Below are the code and all the weights of a small trained network. Each question names an input and a target symbol and asks about switching units off, where a switched-off unit gives its printed mean instead of its output.

import numpy as np


def w(rows, s, z=0):
    codes = np.array(rows[::2]) - 128.0
    scale = np.full(codes.shape[1], s)
    scale[-1] = z or s
    return codes * scale


def f(y):
    return y / 2 * (1 + np.tanh(0.7978845608 * (y + 0.044715 * y**3)))


def softmax(a):
    e = np.exp(a - a.max(-1, keepdims=True))
    return e / e.sum(-1, keepdims=True)


def log_softmax(a):
    a = a - a.max(-1, keepdims=True)
    return a - np.log(np.exp(a).sum(-1, keepdims=True))


def net(x, mask):
    ids = ['αβγδεηθλμξπστφω'.index(c) for c in x.split()]
    T = len(ids)
    res = E[ids] + P[:T]
    u = 0
    for l in range(2):
        r = res
        for j in range(2):
            rows = slice(4 * j, 4 * j + 4)
            q, k, v = (r @ M[l][rows].T for M in (Q, K, V))
            z = softmax(np.where(np.tri(T) > 0, q @ k.T / 4**0.5, -1e9)) @ v
            o = O[l][rows]
            res = res + np.where(mask[u + j], z, o[:, -1]) @ o[:, :-1]
        u += 2
        y = f(res @ A[l][:, :-1].T + A[l][:, -1])
        res = res + np.where(mask[u : u + 4], y, B[l][:, -1]) @ B[l][:, :-1]
        u += 4
    return log_softmax(res[-1] @ U[:, :-1].T + U[:, -1])


Q, K, V, O, A, B = {}, {}, {}, {}, {}, {}
E = w([
[40,169,115,116,173,64,121,175,119,109,4,74],'α',
[156,131,122,67,135,121,210,127,44,109,76,71],'β',
[26,171,214,135,166,146,163,114,66,134,240,111],'γ',
[55,63,82,115,94,132,158,139,162,173,99,31],'δ',
[113,84,170,241,134,84,34,128,206,139,158,47],'ε',
[210,161,194,172,194,61,108,110,78,77,106,72],'η',
[242,50,192,82,238,119,176,165,82,43,57,138],'θ',
[115,128,192,161,48,154,111,160,115,176,107,89],'λ',
[89,175,90,142,225,176,188,44,46,117,141,103],'μ',
[140,84,201,137,165,243,143,222,166,106,76,118],'ξ',
[31,87,209,86,175,173,93,49,97,147,56,162],'π',
[75,103,116,61,85,40,51,132,119,165,94,54],'σ',
[179,29,128,131,160,131,129,114,83,112,155,86],'τ',
[126,142,217,81,79,141,142,148,217,195,102,51],'φ',
[118,149,201,51,121,188,149,9,119,55,120,103],'ω',
],0.011)
P = w([
[44,105,144,227,58,83,202,132,130,43,107,191],'0',
[131,140,150,187,92,155,128,163,101,155,103,32],'1',
[128,122,154,150,126,151,125,140,117,168,116,36],'2',
[114,116,143,116,154,149,129,121,129,165,135,31],'3',
[114,108,153,103,175,170,121,111,141,162,148,43],'4',
[99,92,147,75,193,161,114,93,140,178,167,46],'5',
[103,76,143,46,200,175,130,81,144,177,174,63],'6',
[109,70,145,36,208,193,115,73,137,177,207,69],'7',
[115,64,143,16,231,204,123,58,130,174,213,77],'8',
[114,62,144,2,220,222,105,44,121,172,225,81],'9',
],0.0062)
Q[0] = w([
[154,243,31,184,48,110,153,123,185,86,173,214],'0.h0',
[111,135,130,81,237,158,115,105,130,111,223,149],'0.h0',
[132,192,118,98,94,186,143,92,192,54,134,214],'0.h0',
[128,99,197,115,127,155,70,114,109,39,106,1],'0.h0',
[113,85,212,79,155,144,96,163,123,93,143,79],'0.h1',
[142,166,154,147,156,82,64,111,64,99,122,176],'0.h1',
[64,81,179,118,209,174,141,97,143,114,142,80],'0.h1',
[131,94,206,126,163,190,158,56,122,129,115,37],'0.h1',
],0.0096)
K[0] = w([
[213,120,113,152,122,104,133,236,131,117,116,59],'0.h0',
[88,163,114,186,100,103,176,103,114,45,153,205],'0.h0',
[207,133,128,128,54,144,144,214,164,78,89,116],'0.h0',
[103,139,165,101,152,167,102,4,147,101,158,120],'0.h0',
[97,149,95,163,89,126,134,49,117,125,106,213],'0.h1',
[94,79,102,102,113,209,162,130,123,143,129,120],'0.h1',
[117,137,153,136,75,105,159,91,156,97,155,214],'0.h1',
[76,120,126,119,98,89,124,128,161,93,143,214],'0.h1',
],0.011)
V[0] = w([
[95,83,147,215,220,157,108,160,158,254,15,174],'0.h0',
[94,223,141,129,113,238,133,45,147,70,147,133],'0.h0',
[159,112,61,140,84,102,225,206,214,156,132,61],'0.h0',
[117,127,197,48,70,109,131,160,113,118,39,168],'0.h0',
[140,88,136,170,7,136,58,116,96,128,47,113],'0.h1',
[203,137,204,191,152,128,118,203,175,152,155,63],'0.h1',
[109,194,42,163,102,10,81,228,104,87,125,193],'0.h1',
[110,62,139,39,167,83,8,80,190,152,94,39],'0.h1',
],0.0063)
O[0] = w([
[88,192,79,127,100,163,91,69,220,37,142,221,113],'0.h0',
[171,127,124,192,173,131,174,139,234,198,91,10,248],'0.h0',
[54,60,87,2,121,135,40,189,40,43,153,54,3],'0.h0',
[134,156,127,78,27,90,174,173,162,153,114,163,138],'0.h0',
[57,63,158,203,107,89,175,87,135,144,19,147,192],'0.h1',
[117,143,208,134,152,147,54,97,97,45,166,89,92],'0.h1',
[94,174,123,189,146,56,64,238,60,177,72,155,106],'0.h1',
[103,61,154,87,238,125,49,90,165,203,91,133,99],'0.h1',
],0.0068,0.0052)
A[0] = w([
[62,121,79,147,170,154,136,191,110,58,158,180,218],'0.n0',
[138,73,254,80,67,200,62,212,179,153,132,153,78],'0.n1',
[130,103,140,102,19,104,32,77,97,143,213,148,254],'0.n2',
[194,155,122,216,158,121,102,135,173,155,150,137,33],'0.n3',
],0.0071,0.0034)
B[0] = w([
[122,80,174,200,169,243,119,186,136,148,62,92,144],'0.n0',
[104,101,74,123,200,25,139,9,108,17,86,73,165],'0.n1',
[139,90,159,187,199,123,190,62,133,255,75,149,168],'0.n2',
[26,146,118,11,71,117,151,124,117,168,63,137,252],'0.n3',
],0.0067,0.0041)
Q[1] = w([
[114,114,156,98,157,146,175,5,134,182,54,119],'1.h0',
[132,77,243,174,142,98,177,93,125,176,78,67],'1.h0',
[138,205,126,54,82,170,109,172,113,112,188,157],'1.h0',
[129,135,150,80,101,134,101,183,129,110,102,170],'1.h0',
[157,146,115,114,85,90,44,148,101,82,155,175],'1.h1',
[112,102,108,133,97,108,65,130,80,133,179,138],'1.h1',
[140,88,138,130,143,125,135,134,105,88,88,144],'1.h1',
[120,176,188,108,173,144,153,124,136,172,105,87],'1.h1',
],0.013)
K[1] = w([
[70,100,215,153,166,226,189,16,106,138,154,135],'1.h0',
[159,160,214,165,170,211,205,45,177,213,214,115],'1.h0',
[130,84,107,153,27,8,117,240,90,2,90,108],'1.h0',
[145,15,116,114,108,11,39,163,128,128,88,142],'1.h0',
[228,188,177,78,162,136,51,115,173,195,21,58],'1.h1',
[182,164,97,128,97,187,58,82,163,221,150,136],'1.h1',
[150,131,107,125,229,182,184,156,123,99,177,172],'1.h1',
[45,170,192,244,80,28,176,132,137,62,111,246],'1.h1',
],0.0077)
V[1] = w([
[99,170,162,101,99,123,150,166,130,165,206,119],'1.h0',
[124,164,8,126,147,130,151,96,90,115,117,117],'1.h0',
[57,149,133,172,145,113,101,127,124,111,178,157],'1.h0',
[176,103,128,134,163,123,113,147,185,174,107,114],'1.h0',
[177,124,123,82,128,86,142,107,62,135,141,165],'1.h1',
[168,182,179,149,175,103,114,110,131,116,98,134],'1.h1',
[111,184,120,96,68,87,138,146,144,104,81,89],'1.h1',
[183,106,145,89,141,165,149,170,119,65,94,175],'1.h1',
],0.011)
O[1] = w([
[50,89,88,140,228,96,156,246,217,107,128,133,76],'1.h0',
[192,183,246,132,157,224,55,156,192,192,49,68,74],'1.h0',
[12,149,158,114,185,181,155,94,103,154,150,225,33],'1.h0',
[158,133,71,130,19,78,32,198,89,85,134,109,238],'1.h0',
[164,110,220,77,112,63,150,141,122,222,192,155,2],'1.h1',
[156,201,180,165,154,35,50,104,154,81,142,172,104],'1.h1',
[116,255,126,41,125,93,153,133,122,71,92,56,181],'1.h1',
[160,68,215,84,86,127,84,217,115,51,115,202,141],'1.h1',
],0.0067,0.0056)
A[1] = w([
[63,82,147,115,118,78,115,110,238,144,60,129,79],'1.n0',
[109,122,75,211,129,159,103,73,139,115,146,130,3],'1.n1',
[142,169,138,148,116,163,170,109,1,144,133,162,118],'1.n2',
[116,173,25,140,154,154,176,66,119,150,98,64,154],'1.n3',
],0.0069,0.0055)
B[1] = w([
[183,144,144,143,175,189,216,114,32,75,193,172,162],'1.n0',
[90,196,153,65,2,112,97,179,152,163,210,48,144],'1.n1',
[67,228,206,149,94,148,187,189,200,210,182,57,148],'1.n2',
[99,32,213,82,126,84,47,174,191,113,163,209,252],'1.n3',
],0.0054,0.018)
U = w([
[97,199,68,101,120,129,54,215,93,118,57,158,127],'α',
[131,206,110,2,89,185,194,166,44,153,179,67,122],'β',
[98,108,114,114,203,108,156,179,148,113,174,120,100],'γ',
[104,70,88,18,109,190,90,135,116,136,127,105,106],'δ',
[107,125,128,168,107,125,48,115,123,97,173,113,66],'ε',
[185,235,127,192,179,78,139,98,49,97,173,93,150],'η',
[159,105,198,85,115,111,80,185,112,103,153,171,59],'θ',
[92,113,195,164,93,104,178,126,138,114,79,97,254],'λ',
[159,152,173,128,161,176,81,138,191,164,99,81,97],'μ',
[143,137,84,152,142,185,131,94,76,25,115,82,103],'ξ',
[164,178,76,94,61,135,153,98,206,139,107,223,130],'π',
[102,103,131,82,130,50,101,117,80,224,51,169,92],'σ',
[195,104,102,206,127,194,181,104,35,164,178,120,160],'τ',
[150,115,122,20,164,125,105,61,124,96,181,81,201],'φ',
[158,103,122,170,80,57,145,146,180,94,117,65,40],'ω',
],0.0046,0.0086)

Each question gives the input, a string of symbols that net reads in full, and the target symbol t.
The units are the heads (4 rows each of Q, K, V and O) and the neurons (one row each of A and B). Each row of codes is followed by its name. A weight is (code - 128) times the scale printed after its matrix; where a second scale follows, it is the last column's (O, A, B and U).
mask holds one flag per unit, layer by layer, with each layer's heads first. A switched-off unit (its flag False) gives its mean, the last column of its rows in O or B, instead of its output. The means were averaged over made-up inputs and are rounded, as every weight is.
A unit's drop is (log p(t) with every unit on - log p(t) with that unit switched off) / (log p(t) with every unit on - log p(t) with every unit switched off).
The circuit of an input: a set's keep is (log p(t) with only the set's units on - log p(t) with every unit switched off) / (log p(t) with every unit on - log p(t) with every unit switched off). Starting from all 12 units, units are removed one at a time, each time the one whose removal leaves the highest keep (on an exact tie, the one counted first), for as long as the keep stays at least 0.8.
units of the circuit, in order: the units of the circuit, biggest drop first
top k neurons: the k neurons with the biggest drops, biggest first
k most important neurons of layer l: the k neurons of layer l with the biggest drops, biggest first
drop when u is switched off: that unit's drop, to one decimal
input γ τ τ τ η γ π α, target γ: units of the circuit, in order -> 1.h0, 0.h1
input θ ω γ γ ω ε σ, target θ: units of the circuit, in order -> 1.h1, 0.h0
input λ δ μ δ θ β σ σ β μ, target μ: units of the circuit, in order -> 1.h0
input δ α δ τ σ σ ξ σ, target δ: top 2 neurons -> 0.n2, 0.n0
input η λ ε δ η, target η: top 2 neurons -> 1.n3, 0.n3
input τ θ γ θ τ, target τ: units of the circuit, in order -> 1.h1, 0.h0, 1.n3
input η β τ ω τ, target ω: top 2 neurons -> 1.n0, 0.n1
input ω α β η λ η ε, target ω: units of the circuit, in order -> 0.h0, 1.h0
input γ τ σ σ π, target γ: units of the circuit, in order -> 1.h0, 0.h1, 0.n0
input δ δ η ξ ω σ τ, target ω: units of the circuit, in order -> 1.h0, 0.h0
input σ α θ β β ξ α φ, target φ: units of the circuit, in order -> 0.n1, 0.h0
input ε ε σ λ, target ε: 2 most important neurons of layer 1 -> 1.n1, 1.n3
input μ σ β θ, target μ: units of the circuit, in order -> 1.h0, 0.h1
input σ σ δ λ σ, target σ: most important neuron of layer 0 -> 0.n2
input ε β φ β ε φ α, target ε: top 2 neurons -> 0.n0, 0.n2
input σ β σ β μ η, target σ: top 2 neurons -> 0.n3, 1.n3
input π θ η η, target π: units of the circuit, in order -> 0.h0, 0.h1
input φ ξ ε π σ τ σ ε, target φ: 2 most important neurons of layer 0 -> 0.n1, 0.n0
input τ τ τ τ, target τ: 2 most important neurons of layer 0 -> 0.n3, 0.n2
input φ η τ β ξ σ, target φ: 2 most important neurons of layer 0 -> 0.n1, 0.n0
input δ η γ, target γ: units of the circuit, in order -> 1.h0
input γ σ ω γ τ α ξ σ λ ε, target γ: units of the circuit, in order -> 1.h0, 0.n1
input θ ω σ δ, target ω: top 2 neurons -> 1.n3, 0.n3
input ω π σ θ β β ω μ β, target ω: units of the circuit, in order -> 0.h0, 1.h0, 0.h1
input δ π ξ ξ ω θ σ μ ε σ, target δ: 2 most important neurons of layer 1 -> 1.n3, 1.n2
input ε ξ α ω π, target ε: drop when 0.h1 is switched off -> 0.4
input μ ε μ π π β λ, target π: units of the circuit, in order -> 0.h0
input γ σ θ ξ π α τ τ σ, target γ: drop when 0.n0 is switched off -> 0.1
input μ γ ω ε ξ μ η τ σ, target μ: drop when 0.h0 is switched off -> 0.2
input ω θ β η δ η ξ ω, target ω: drop when 0.h0 is switched off -> 0.7
